Moves between units:
z774: vi>-, ba>z966, su>z114, va>z850, si>z944, tu>z240
z749: vi>z140, ba>-, su>z308, va>z175, si>z329, tu>z204
z258: vi>z483, ba>-, su>z325, va>z740, si>z175, tu>z222
z277: vi>z944, ba>-, su>z740, va>z456, si>z325, tu>z25
z276: vi>-, ba>z613, su>z920, va>z299, si>z767, tu>-
z877: vi>-, ba>z114, su>z240, va>z767, si>z588, tu>-
z325: vi>z984, ba>-, su>z258, va>z277, si>z105, tu>z389
z588: vi>-, ba>z769, su>z822, va>z877, si>z299, tu>-
z966: vi>z920, ba>z105, su>z830, va>z389, si>z782, tu>z774
z175: vi>z613, ba>-, su>z105, va>z258, si>z749, tu>z830
z483: vi>-, ba>z813, su>z984, va>z769, si>z613, tu>z299
z822: vi>-, ba>z944, su>z588, va>z240, si>z20, tu>-
z850: vi>-, ba>z389, su>z140, va>z943, si>z774, tu>z394
z769: vi>-, ba>z204, su>z944, va>z114, si>z483, tu>z588
z240: vi>-, ba>z774, su>z877, va>z394, si>z822, tu>-
z308: vi>z850, ba>-, su>z749, va>z105, si>z456, tu>z782
z767: vi>-, ba>z140, su>z394, va>z276, si>z877, tu>-
z25: vi>z822, ba>z277, su>z43, va>z73, si>z389, tu>z943
z813: vi>z877, ba>z329, su>z73, va>z204, si>z43, tu>z483
z389: vi>z20, ba>z325, su>z222, va>z25, si>z966, tu>z850
z204: vi>z767, ba>z749, su>z782, va>z830, si>z813, tu>z769
z782: vi>z394, ba>z308, su>z204, va>z966, si>z73, tu>z944
z73: vi>z240, ba>z456, su>z813, va>z782, si>z25, tu>z984
z222: vi>z299, ba>z258, su>z389, va>z43, si>z830, tu>z140
z456: vi>z774, ba>-, su>z329, va>z308, si>z277, tu>z73
z20: vi>-, ba>z984, su>z299, va>z822, si>z920, tu>-
z740: vi>z769, ba>-, su>z277, va>z329, si>z258, tu>z43
z943: vi>-, ba>z25, su>z613, va>z984, si>z850, tu>z920
z920: vi>-, ba>z943, su>z276, va>z20, si>z394, tu>-
z105: vi>z943, ba>-, su>z175, va>z325, si>z308, tu>z966
z114: vi>-, ba>z830, su>z774, va>z140, si>z769, tu>z877
z830: vi>z276, ba>z175, su>z966, va>z222, si>z204, tu>z114
z394: vi>-, ba>z850, su>z767, va>z920, si>z240, tu>-
z613: vi>-, ba>z43, su>z943, va>z483, si>z140, tu>z276
z140: vi>-, ba>z222, su>z850, va>z613, si>z114, tu>z767
z43: vi>z588, ba>z740, su>z25, va>z813, si>z222, tu>z613
z984: vi>-, ba>z73, su>z483, va>z944, si>z943, tu>z20
z299: vi>-, ba>z483, su>z20, va>z588, si>z276, tu>-
z329: vi>z114, ba>-, su>z456, va>z749, si>z740, tu>z813
z944: vi>-, ba>z782, su>z769, va>z774, si>z984, tu>z822

In the rows, 60 means zero.

The rows follow the links: the fewer symbols apart two units are, the more alike their rows tend to be.

Rows of some units; one shown again gets a slightly different row:
z394 -> 78 54 69 57 60 70 78 41 82 83 69 72 103 62 75 47 44 77 17 63 42 53 63 80 69 59 68 42 55 47 82 44 50 52 67 27 66 27 30 51 75 55 43 58 47 97 39 46 44 57 67 95 63 81 56 36 86 60 47
z483 -> 58 77 41 44 94 27 63 67 69 33 46 79 67 69 62 71 63 74 87 43 68 82 48 40 93 59 55 77 31 89 56 83 98 58 60 65 66 63 79 66 50 72 79 75 37 58 67 50 96 31 63 45 53 51 64 45 56 39 70
z943 -> 70 35 77 68 42 70 65 81 52 90 33 55 96 63 68 64 52 59 31 83 62 71 63 78 83 85 59 73 47 40 46 42 26 56 63 24 74 37 28 67 76 63 71 67 42 39 15 62 67 58 56 89 64 71 86 40 78 55 68
z73 -> 74 62 68 40 68 79 75 78 56 84 27 28 73 78 80 65 54 63 88 78 63 70 47 71 57 86 37 67 58 59 63 72 33 79 45 50 74 66 61 54 61 37 109 67 54 20 48 66 63 72 44 75 58 29 83 38 53 67 63
z299 -> 61 84 40 34 83 27 68 45 82 25 66 81 75 61 64 62 57 82 79 35 64 81 49 35 99 54 55 74 27 68 73 73 81 49 72 55 75 47 80 81 58 69 58 76 32 81 55 37 99 28 59 50 62 63 65 31 84 33 56
z114 -> 43 78 46 82 71 42 79 61 60 40 89 102 29 58 61 73 59 58 50 28 72 63 70 63 66 34 64 57 39 69 66 52 82 36 68 86 45 68 72 45 41 80 23 53 69 98 81 32 49 55 81 51 55 98 28 71 54 44 76
z920 -> 64 50 74 63 46 54 71 53 65 77 54 60 103 59 65 60 52 62 30 69 56 57 65 63 95 75 62 63 47 36 68 37 32 43 70 32 69 24 30 79 68 67 60 66 27 64 22 48 68 52 53 84 66 66 78 36 87 56 48
z877 -> 52 90 54 72 75 38 83 47 73 32 87 98 55 55 67 67 64 71 41 27 69 63 70 59 88 34 68 53 43 51 78 39 71 36 69 75 56 51 71 61 51 78 12 58 50 115 69 27 56 43 77 61 62 80 27 57 69 44 65
z966 -> 65 61 81 78 55 90 94 80 63 89 58 53 40 71 76 74 51 57 45 74 64 50 72 85 36 60 43 37 72 42 72 47 17 63 54 65 51 76 61 29 61 49 58 52 82 54 65 61 19 92 61 92 60 63 40 69 43 69 78
z140 -> 59 49 46 81 60 46 48 54 66 44 81 91 72 63 52 55 50 61 31 51 46 61 62 74 71 42 87 59 56 82 44 76 118 63 67 54 49 45 53 45 55 64 40 52 65 101 74 50 69 42 98 50 55 94 49 69 74 39 58

Each walk starts at a row. The symbols on each line, taken left to right, move it on to the next unit.
Answer with the unit's row; about right is enough.
start 79 39 69 72 52 79 76 54 66 95 67 61 94 67 81 52 37 64 8 80 46 60 57 98 54 60 72 47 61 55 59 52 57 67 56 37 59 34 38 31 70 49 60 57 63 82 40 57 32 75 76 94 58 82 68 53 74 59 56
si va tu su va ba
50 35 53 68 56 34 48 78 57 39 49 86 74 46 40 62 54 45 42 51 72 69 61 53 97 62 83 76 38 79 28 68 90 51 64 43 60 54 52 82 52 81 61 70 47 59 52 56 100 27 72 36 63 82 69 62 72 36 64
si va tu su va ba
72 69 70 40 72 64 85 70 70 82 24 43 90 91 86 66 54 79 79 60 58 79 55 62 77 79 33 63 39 55 68 60 38 62 55 41 75 51 60 57 66 46 101 77 31 39 32 51 70 58 48 96 63 44 95 27 60 58 66
start 61 65 38 45 80 37 49 75 58 36 35 62 45 71 53 63 57 58 99 58 72 74 43 44 74 66 47 78 42 92 44 100 94 68 47 75 72 86 83 69 44 57 88 64 50 42 86 64 91 36 59 23 64 40 67 68 49 43 65
ba vi su su ba
40 64 54 83 64 50 65 90 45 40 75 90 16 51 53 66 63 50 57 50 66 61 69 62 43 36 72 50 55 71 55 66 85 60 61 92 53 92 71 38 44 74 34 50 90 78 103 48 53 61 82 41 60 69 32 90 42 44 74
tu tu su ba
62 67 80 71 55 85 107 71 60 91 69 66 56 69 88 72 57 69 39 59 62 56 75 84 54 49 50 48 60 27 82 30 20 43 60 64 56 62 55 32 62 55 45 67 67 75 53 46 21 92 65 105 64 80 45 47 53 65 78
start 60 65 51 67 72 37 57 34 70 42 85 99 90 54 48 55 54 66 32 48 59 68 62 54 81 42 83 55 53 74 68 57 100 50 70 46 64 29 59 58 57 64 28 54 46 113 58 35 76 43 87 57 52 85 54 57 86 45 57
ba tu ba su tu si
58 82 77 64 61 71 103 43 64 69 70 70 71 64 81 64 59 82 32 55 59 61 70 74 68 52 54 40 48 30 96 26 25 37 66 53 60 39 58 48 74 71 32 58 48 95 49 40 38 68 61 99 57 71 46 41 73 61 64
va su su va su
49 59 49 59 52 28 52 49 69 38 62 85 88 42 40 58 59 62 38 41 69 72 62 46 108 63 76 72 47 61 55 52 80 41 71 51 66 30 51 91 58 82 53 59 35 86 49 45 94 25 65 41 64 80 59 47 88 41 59
start 45 93 43 45 81 47 55 25 64 40 84 82 61 35 64 66 70 79 76 21 57 77 61 43 83 42 63 98 43 52 86 52 79 36 80 75 55 62 98 81 59 79 38 70 33 84 58 41 62 58 60 62 53 77 53 51 67 51 77
ba tu ba su tu si
74 77 68 38 70 63 81 43 83 65 43 53 99 74 77 66 58 85 65 63 63 76 49 57 101 72 48 59 41 37 80 52 30 57 67 43 81 33 59 71 67 52 74 72 21 64 36 38 67 50 44 96 63 46 77 20 82 67 65
su su va
57 85 65 38 72 77 71 21 74 75 67 52 83 53 85 61 66 78 61 42 47 67 61 64 76 64 44 82 52 26 90 34 33 40 72 51 58 61 77 77 70 59 52 74 26 72 34 46 37 76 44 103 47 75 69 33 78 78 69
start 72 58 66 47 59 78 59 75 57 71 30 17 54 76 61 56 57 56 93 84 67 56 55 50 47 82 39 45 77 55 54 73 31 90 48 53 73 75 61 66 63 42 101 60 69 18 65 80 61 79 37 53 66 17 70 65 40 81 50
su su su
63 66 49 52 75 51 38 70 61 35 45 48 38 64 42 60 67 55 101 65 76 59 51 33 51 69 52 55 71 83 46 91 78 83 56 78 69 83 74 79 52 60 77 61 72 36 92 78 92 52 48 20 60 25 60 77 40 53 55
vi si va su si
63 68 70 46 66 83 71 40 56 82 59 54 67 52 86 66 67 73 72 48 49 64 64 76 53 64 37 102 53 34 87 40 35 51 67 65 52 69 84 55 72 52 74 74 44 50 29 61 20 91 47 113 50 73 73 32 53 73 84
start 69 35 72 74 43 87 65 72 52 95 64 47 72 79 69 50 38 52 28 94 46 48 59 95 32 61 68 38 80 55 38 64 52 83 49 38 51 46 31 27 68 35 67 49 75 54 61 74 32 79 77 77 59 66 66 67 62 69 56
si va va
66 18 85 63 34 77 62 93 50 91 34 36 87 66 58 60 50 41 40 91 62 48 65 74 65 87 56 65 65 53 37 54 34 70 49 38 66 48 30 63 60 59 90 61 66 16 31 80 66 69 53 71 67 47 84 52 62 62 55
vi su ba si va
43 79 38 46 80 49 50 36 56 34 70 87 37 31 62 72 74 66 94 23 53 68 57 42 59 42 59 115 39 68 69 64 98 34 73 88 49 86 94 75 58 73 49 76 35 59 64 56 58 64 58 57 44 88 56 53 50 55 83
start 45 68 58 74 57 58 48 75 51 47 78 52 12 60 36 62 71 45 76 67 73 50 64 43 28 40 71 37 79 72 52 69 62 64 55 93 49 89 69 48 41 65 43 45 98 61 104 70 50 73 65 24 69 50 33 91 35 65 58
tu su va su
56 34 44 80 60 50 37 70 68 49 80 81 56 68 40 55 54 50 49 64 45 51 60 75 43 44 93 50 66 99 39 82 121 81 55 62 50 60 49 38 61 57 47 44 84 78 82 73 72 48 93 31 56 78 46 87 61 48 56
su va su
51 29 56 78 45 33 34 90 47 41 46 75 54 57 34 59 64 31 63 60 71 62 66 50 74 69 76 71 54 91 20 75 92 64 50 62 65 62 40 78 53 75 65 61 70 38 58 73 103 38 78 10 69 60 66 80 63 47 63
start 54 36 56 71 38 49 24 80 50 45 51 48 50 52 25 49 66 37 63 70 69 51 63 38 61 69 77 52 77 77 31 78 71 74 54 62 62 77 48 76 48 70 70 50 76 46 76 84 91 41 53 11 69 39 63 91 49 61 39
va si si
63 45 56 74 57 56 28 65 61 51 77 59 47 62 42 40 65 44 61 77 52 47 47 56 29 46 85 33 91 90 44 88 105 88 55 66 59 61 48 58 59 60 56 41 95 67 94 73 65 50 77 17 70 53 48 98 59 58 36
va su va tu va
57 71 70 50 67 98 65 56 46 84 48 29 47 51 88 66 63 67 88 65 49 57 56 76 32 69 36 93 69 41 75 58 34 63 60 77 54 88 77 56 69 51 78 74 55 32 45 79 21 100 46 97 51 68 71 60 40 82 78
start 73 38 76 65 46 90 46 67 56 87 54 34 62 64 68 43 53 45 47 94 51 40 55 73 19 66 68 21 100 56 57 62 46 88 52 44 59 54 38 36 67 43 74 45 86 55 64 78 36 79 57 59 63 41 58 80 51 81 35
tu si ba
61 59 82 70 50 80 74 75 49 81 58 32 35 71 65 58 66 50 64 82 68 46 64 66 21 62 57 25 98 45 67 52 19 70 57 79 59 75 53 47 61 52 56 44 96 43 77 75 27 93 53 68 64 39 45 81 40 80 55
tu si ba
59 67 66 52 59 93 50 50 41 78 51 19 42 52 69 57 71 49 91 78 56 54 50 60 20 62 44 67 85 44 69 59 33 74 58 72 58 93 75 59 61 52 73 54 77 31 61 91 30 100 38 68 67 42 75 72 38 96 57
